Below is a small trained network, with its code and all its weights. Each question gives an input and a target symbol and asks what happens when units are switched off, that is, made to give their printed mean instead of their output.

import numpy as np


def w(rows, s, z=0):
    codes = np.array(rows[::2]) - 128.0
    scale = np.full(codes.shape[1], s)
    scale[-1] = z or s
    return codes * scale


def norm(h):
    return h / np.sqrt((h * h).mean(-1, keepdims=True) + 1e-5)


def f(y):
    return np.maximum(y, 0)


def softmax(a):
    e = np.exp(a - a.max(-1, keepdims=True))
    return e / e.sum(-1, keepdims=True)


def log_softmax(a):
    a = a - a.max(-1, keepdims=True)
    return a - np.log(np.exp(a).sum(-1, keepdims=True))


def net(x, mask):
    ids = ['ΘΞΠΩαβδμτφ'.index(c) for c in x.split()]
    T = len(ids)
    res = E[ids] + P[:T]
    u = 0
    for l in range(3):
        q, k, v = (norm(res) @ M[l].T for M in (Q, K, V))
        z = softmax(np.where(np.tri(T) > 0, q @ k.T / 2**0.5, -1e9)) @ v
        res = res + np.where(mask[u], z, O[l][:, -1]) @ O[l][:, :-1]
        u += 1
        y = f(norm(res) @ A[l][:, :-1].T + A[l][:, -1])
        res = res + np.where(mask[u : u + 4], y, B[l][:, -1]) @ B[l][:, :-1]
        u += 4
    return log_softmax(norm(res)[-1] @ U[:, :-1].T + U[:, -1])


Q, K, V, O, A, B = {}, {}, {}, {}, {}, {}
E = w([
[104,31,153,126,78,101,97,187,131,204,140],'Θ',
[137,43,137,98,152,175,108,2,170,112,108],'Ξ',
[113,69,127,146,129,110,86,224,160,181,108],'Π',
[73,85,56,103,127,195,197,132,178,97,251],'Ω',
[88,148,136,132,98,173,210,94,138,212,130],'α',
[136,199,167,146,168,161,73,129,131,167,108],'β',
[7,122,213,153,141,211,156,63,58,122,104],'δ',
[166,20,143,166,114,197,111,204,81,139,84],'μ',
[173,168,100,161,120,93,213,124,46,165,179],'τ',
[163,164,108,131,93,177,39,45,65,80,124],'φ',
],0.011)
P = w([
[143,93,64,253,55,59,203,122,144,100,34],'0',
[128,135,52,207,68,95,172,135,123,113,77],'1',
[125,156,90,164,52,88,125,103,130,139,84],'2',
[149,124,111,145,64,105,147,124,117,169,130],'3',
[106,153,110,116,110,115,125,143,101,149,119],'4',
[115,175,109,81,115,128,111,158,78,145,119],'5',
[157,140,128,69,100,125,106,152,82,163,153],'6',
[141,161,154,56,127,119,68,139,78,154,157],'7',
[153,163,190,48,148,104,80,115,117,168,185],'8',
[141,180,166,29,161,124,73,130,85,144,178],'9',
[168,173,199,17,162,137,94,147,94,158,216],'10',
[137,173,172,38,160,140,79,163,117,153,151],'11',
],0.0038)
Q[0] = w([
[168,124,172,129,88,253,138,133,100,237,150],'L0H0',
[124,144,79,86,136,122,124,76,164,34,141],'L0H0',
],0.0057)
K[0] = w([
[178,151,125,6,173,129,109,104,79,72,254],'L0H0',
[83,69,118,206,73,157,132,147,171,112,12],'L0H0',
],0.0046)
V[0] = w([
[128,132,146,108,87,131,92,151,172,3,171],'L0H0',
[26,46,104,128,117,208,75,110,134,124,137],'L0H0',
],0.0036)
O[0] = w([
[87,139,104,139,92,254,69,138,115,112,218,5],'L0H0',
[111,151,180,108,102,130,211,157,227,93,136,236],'L0H0',
],0.006,0.0017)
A[0] = w([
[145,237,131,137,172,175,20,127,90,82,133,63],'L0N0',
[118,47,105,80,121,65,126,152,152,242,193,219],'L0N1',
[168,193,85,77,64,134,89,105,114,53,154,131],'L0N2',
[155,110,61,254,133,178,127,184,128,102,78,2],'L0N3',
],0.0039,0.00095)
B[0] = w([
[141,169,106,144,141,166,96,139,176,174,136,222],'L0N0',
[30,255,67,136,146,159,67,139,131,44,37,251],'L0N1',
[129,138,80,57,210,177,79,61,137,157,112,186],'L0N2',
[151,176,167,119,125,156,60,145,206,190,143,253],'L0N3',
],0.0055,0.0028)
Q[1] = w([
[78,197,200,56,133,253,90,129,195,177,26],'L1H0',
[116,174,135,79,127,209,145,197,191,204,76],'L1H0',
],0.0055)
K[1] = w([
[101,124,168,53,169,218,64,51,118,103,170],'L1H0',
[136,139,161,2,189,169,210,110,66,72,250],'L1H0',
],0.005)
V[1] = w([
[112,166,146,253,105,127,129,181,107,195,135],'L1H0',
[63,32,233,144,159,134,61,65,15,91,131],'L1H0',
],0.003)
O[1] = w([
[66,140,165,215,166,157,166,122,124,188,114,249],'L1H0',
[221,143,162,104,36,253,171,194,24,142,77,235],'L1H0',
],0.006,0.00019)
A[1] = w([
[121,66,23,71,138,146,57,31,99,169,26,125],'L1N0',
[134,84,126,90,53,125,82,166,102,44,103,3],'L1N1',
[49,73,153,1,202,166,135,53,176,94,223,182],'L1N2',
[190,64,205,126,252,89,25,78,236,171,100,228],'L1N3',
],0.0031,0.00065)
B[1] = w([
[200,77,88,174,201,148,70,177,102,133,147,221],'L1N0',
[89,129,68,104,113,92,127,111,254,111,123,182],'L1N1',
[185,156,119,113,57,135,134,228,75,80,160,215],'L1N2',
[101,65,83,103,118,161,172,180,116,154,189,252],'L1N3',
],0.006,0.0026)
Q[2] = w([
[99,135,91,48,77,155,104,77,198,175,115],'L2H0',
[188,116,90,214,202,21,182,2,73,32,120],'L2H0',
],0.0054)
K[2] = w([
[158,64,112,48,151,243,120,208,106,114,179],'L2H0',
[116,83,106,255,124,63,140,133,195,198,47],'L2H0',
],0.0064)
V[2] = w([
[80,250,186,148,66,167,114,104,97,91,176],'L2H0',
[3,81,162,145,109,71,111,187,53,57,202],'L2H0',
],0.0035)
O[2] = w([
[2,95,81,62,61,71,69,27,68,241,77,145],'L2H0',
[94,206,175,203,82,32,120,253,74,156,125,6],'L2H0',
],0.0043,0.0016)
A[2] = w([
[15,130,151,200,205,124,202,100,135,3,54,254],'L2N0',
[129,141,116,241,118,184,134,231,39,204,30,146],'L2N1',
[186,143,139,41,110,124,127,241,72,86,64,198],'L2N2',
[185,204,70,194,88,80,199,65,153,159,163,182],'L2N3',
],0.0034,0.00063)
B[2] = w([
[161,156,152,141,70,142,39,146,88,50,83,164],'L2N0',
[160,172,163,88,126,63,150,88,108,155,178,254],'L2N1',
[125,111,119,126,125,55,176,84,195,94,118,195],'L2N2',
[122,54,109,2,185,118,139,78,116,193,110,160],'L2N3',
],0.0068,0.0052)
U = w([
[38,161,88,126,84,40,67,203,184,122,183,75],'Θ',
[108,91,16,88,122,221,82,122,165,102,159,116],'Ξ',
[79,139,119,164,166,45,84,114,203,83,2,27],'Π',
[180,141,65,120,127,164,134,122,162,15,169,180],'Ω',
[116,163,154,69,74,85,172,71,66,184,48,167],'α',
[183,179,218,171,178,163,110,188,188,190,143,248],'β',
[125,162,210,194,42,124,83,123,23,65,85,66],'δ',
[219,14,208,166,122,103,160,186,157,143,157,97],'μ',
[81,78,124,106,209,79,181,52,146,198,142,159],'τ',
[177,164,68,149,237,103,46,113,46,195,161,120],'φ',
],0.005,0.0014)

Each question gives the input, a string of symbols that net reads in full, and the target symbol t.
The units are the heads (2 rows each of Q, K, V and O) and the neurons (one row each of A and B). Each row of codes is followed by its name. A weight is (code - 128) times the scale printed after its matrix; where a second scale follows, it is the last column's (O, A, B and U).
mask holds one flag per unit, layer by layer, with each layer's heads first. A switched-off unit (its flag False) gives its mean, the last column of its rows in O or B, instead of its output. The means were averaged over made-up inputs and are rounded, as every weight is.
A unit's drop is (log p(t) with every unit on - log p(t) with that unit switched off) / (log p(t) with every unit on - log p(t) with every unit switched off).
The circuit of an input: a set's keep is (log p(t) with only the set's units on - log p(t) with every unit switched off) / (log p(t) with every unit on - log p(t) with every unit switched off). Starting from the 12 units with the biggest drops (on a tie, the unit counted first), units are removed one at a time, each time the one whose removal leaves the highest keep (on an exact tie, the one counted first), for as long as the keep stays at least 0.8.
circuit, biggest first: the units of the circuit, biggest drop first
k most important neurons: the k neurons with the biggest drops, biggest first
top k neurons in layer l: the k neurons of layer l with the biggest drops, biggest first
drop when u is switched off: that unit's drop, to one decimal
input φ μ α μ α Ω μ, target Θ: circuit, biggest first => (L2H0 L1H0 L1N2 L0H0)
input Ξ μ μ δ δ β, target α: circuit, biggest first => (L1H0 L2H0)
input φ δ μ μ τ φ α Π, target Π: circuit, biggest first => (L0N1 L2N2)
input Ω φ τ, target τ: circuit, biggest first => (L2N3)
input μ μ μ, target β: circuit, biggest first => (L0N3 L1H0)
input δ μ μ μ β Π Ω μ α, target Θ: circuit, biggest first => (L1H0 L2H0 L1N2)
input μ α μ Θ β α μ τ α, target φ: 2 most important neurons => (L0N1 L1N0)
input μ φ μ μ, target Ξ: circuit, biggest first => (L2H0 L0H0)
input μ μ τ μ μ μ φ α, target Ξ: circuit, biggest first => (L2H0 L2N1 L0H0 L0N2)
input α μ Θ, target Π: circuit, biggest first => (L0N1 L0H0)
input μ α φ α φ α μ δ μ τ μ, target φ: 2 most important neurons => (L1N0 L2N1)
input μ μ δ μ Ω μ α Ω, target Θ: circuit, biggest first => (L2H0 L1N2 L1H0)
input φ Ξ μ μ α τ Θ α, target φ: 2 most important neurons => (L1N0 L0N1)
input μ β μ μ δ Π, target α: most important neuron => (L2N1)
input μ μ μ μ δ, target δ: 2 most important neurons => (L2N0 L0N3)
input Ξ μ μ β μ μ β β μ μ φ μ, target Ξ: 2 most important neurons => (L1N1 L0N0)
input α φ β δ, target δ: top 2 neurons in layer 2 => (L2N0 L2N3)
input μ α Ω μ α μ μ μ δ α μ, target α: top 2 neurons in layer 2 => (L2N1 L2N2)
input φ μ φ τ μ μ μ Ω Ξ, target Ω: drop when L1N2 is switched off => 0.3
input β Θ α α Ω μ, target Θ: most important neuron => (L1N2)
input μ δ μ α δ α μ μ, target α: drop when L2H0 is switched off => 0.3
input Θ α μ Π, target Π: drop when L0N1 is switched off => 1.0
